Here is a tiny trained network, its code and every weight. The questions are about switching its units off for an input and a target symbol, where a switched-off unit gives its printed mean instead of its output.

import numpy as np


def w(rows, s, z=0):
    codes = np.array(rows[::2]) - 128.0
    scale = np.full(codes.shape[1], s)
    scale[-1] = z or s
    return codes * scale


def f(y):
    return np.maximum(y, 0)


def softmax(a):
    e = np.exp(a - a.max(-1, keepdims=True))
    return e / e.sum(-1, keepdims=True)


def log_softmax(a):
    a = a - a.max(-1, keepdims=True)
    return a - np.log(np.exp(a).sum(-1, keepdims=True))


def net(x, mask):
    ids = ['βεηλξπτω'.index(c) for c in x.split()]
    T = len(ids)
    res = E[ids] + P[:T]
    r = res
    for j in range(3):
        rows = slice(2 * j, 2 * j + 2)
        q, k, v = (r @ M[0][rows].T for M in (Q, K, V))
        z = softmax(np.where(np.tri(T) > 0, q @ k.T / 2**0.5, -1e9)) @ v
        o = O[0][rows]
        res = res + np.where(mask[j], z, o[:, -1]) @ o[:, :-1]
    y = f(res @ A[0][:, :-1].T + A[0][:, -1])
    res = res + np.where(mask[3:27], y, B[0][:, -1]) @ B[0][:, :-1]
    return log_softmax(res[-1] @ U[:, :-1].T + U[:, -1])


Q, K, V, O, A, B = {}, {}, {}, {}, {}, {}
E = w([
[217,156,116],'β',
[109,18,67],'ε',
[181,174,77],'η',
[94,55,215],'λ',
[200,98,133],'ξ',
[105,197,192],'π',
[123,98,2],'τ',
[154,69,132],'ω',
],0.017)
P = w([
[232,6,233],'0',
[194,55,223],'1',
[163,62,218],'2',
[121,79,231],'3',
[104,80,217],'4',
[124,82,218],'5',
],0.0024)
Q[0] = w([
[81,61,121],'h1',
[74,96,71],'h1',
[119,32,164],'h2',
[4,230,149],'h2',
[83,131,71],'h3',
[196,87,134],'h3',
],0.02)
K[0] = w([
[108,71,34],'h1',
[159,74,57],'h1',
[130,3,129],'h2',
[190,211,166],'h2',
[158,184,42],'h3',
[94,155,228],'h3',
],0.014)
V[0] = w([
[93,202,78],'h1',
[115,158,248],'h1',
[204,145,164],'h2',
[118,173,1],'h2',
[127,187,182],'h3',
[236,6,100],'h3',
],0.0091)
O[0] = w([
[157,212,148,79],'h1',
[67,169,188,116],'h1',
[93,201,226,139],'h2',
[255,156,24,113],'h2',
[60,108,28,118],'h3',
[163,107,173,254],'h3',
],0.0088,0.0089)
A[0] = w([
[86,130,155,125],'n1',
[85,60,110,130],'n2',
[83,163,145,243],'n3',
[192,167,163,155],'n4',
[105,78,120,51],'n5',
[129,172,170,141],'n6',
[142,123,160,89],'n7',
[97,106,50,75],'n8',
[40,154,89,71],'n9',
[116,104,124,88],'n10',
[154,216,105,221],'n11',
[115,120,77,85],'n12',
[178,78,153,105],'n13',
[141,125,187,120],'n14',
[77,143,169,161],'n15',
[6,99,143,208],'n16',
[147,119,67,128],'n17',
[111,130,111,89],'n18',
[145,138,170,111],'n19',
[107,93,105,217],'n20',
[119,159,179,2],'n21',
[143,200,150,162],'n22',
[171,90,91,96],'n23',
[67,114,190,71],'n24',
],0.017,0.0052)
B[0] = w([
[90,156,185,161],'n1',
[149,181,134,189],'n2',
[132,175,59,168],'n3',
[71,72,78,227],'n4',
[142,162,167,166],'n5',
[139,119,50,181],'n6',
[152,151,110,168],'n7',
[144,115,166,169],'n8',
[211,2,130,148],'n9',
[134,135,149,146],'n10',
[86,97,150,178],'n11',
[142,177,167,154],'n12',
[113,157,175,253],'n13',
[188,93,81,204],'n14',
[116,157,156,180],'n15',
[139,212,81,188],'n16',
[87,88,160,191],'n17',
[110,131,122,131],'n18',
[186,78,153,182],'n19',
[157,170,97,174],'n20',
[133,93,100,167],'n21',
[198,181,110,178],'n22',
[102,129,78,226],'n23',
[72,68,145,191],'n24',
],0.0075,0.016)
U = w([
[252,155,114,173],'β',
[151,116,102,199],'ε',
[125,84,145,237],'η',
[123,144,149,250],'λ',
[122,83,75,1],'ξ',
[179,146,175,33],'π',
[167,184,84,122],'τ',
[205,165,146,6],'ω',
],0.016,0.0041)

Each question gives the input, a string of symbols that net reads in full, and the target symbol t.
The units are the heads (2 rows each of Q, K, V and O) and the neurons (one row each of A and B). Each row of codes is followed by its name. A weight is (code - 128) times the scale printed after its matrix; where a second scale follows, it is the last column's (O, A, B and U).
mask holds one flag per unit, heads first, then neurons. A switched-off unit (its flag False) gives its mean, the last column of its rows in O or B, instead of its output. The means were averaged over made-up inputs and are rounded, as every weight is.
A unit's drop is (log p(t) with every unit on - log p(t) with that unit switched off) / (log p(t) with every unit on - log p(t) with every unit switched off).
The circuit of an input: a set's keep is (log p(t) with only the set's units on - log p(t) with every unit switched off) / (log p(t) with every unit on - log p(t) with every unit switched off). Starting from the 12 units with the biggest drops (on a tie, the unit counted first), units are removed one at a time, each time the one whose removal leaves the highest keep (on an exact tie, the one counted first), for as long as the keep stays at least 0.8.
units of the circuit, in order: the units of the circuit, biggest drop first
most important unit: the unit with the biggest drop
top k neurons: the k neurons with the biggest drops, biggest first
heads that matter: for each layer, one digit per head in row order, 1 if its drop is at least 0.15 and else 0, layers parted by /
drop of u: that unit's drop, to one decimal
input β β π β ξ, target τ: most important unit	h3
input λ π ξ η, target τ: units of the circuit, in order	[h1 h3 n3]
input β π β π β β, target τ: units of the circuit, in order	[h3 h1]
input ω ε β π, target β: units of the circuit, in order	[n14 h3]
input ε β π τ, target β: units of the circuit, in order	[n4 h1]
input β β ξ, target η: heads that matter	010
input ξ β β η π π, target τ: units of the circuit, in order	[n3 h1 n6]
input β ξ π ε ω, target β: heads that matter	000
input β β τ β ω, target ξ: top 3 neurons	[n23 n17 n22]
input ε β ε ε π, target β: units of the circuit, in order	[h3 n14]
input ε β β β η ω, target β: top 2 neurons	[n4 n24]
input λ β λ ξ, target λ: top 2 neurons	[n24 n16]
input β ε ξ β τ, target β: top 3 neurons	[n4 n24 n12]
input β η π β ε, target β: top 3 neurons	[n2 n20 n4]
input β π λ β ω, target λ: top 3 neurons	[n24 n16 n1]
input β β ξ β ω, target π: top 3 neurons	[n4 n23 n6]
input τ ω β, target ξ: drop of n22	0.0
input β π β ξ β, target τ: drop of h3	0.7
input τ ξ ω, target ξ: drop of n16	0.1
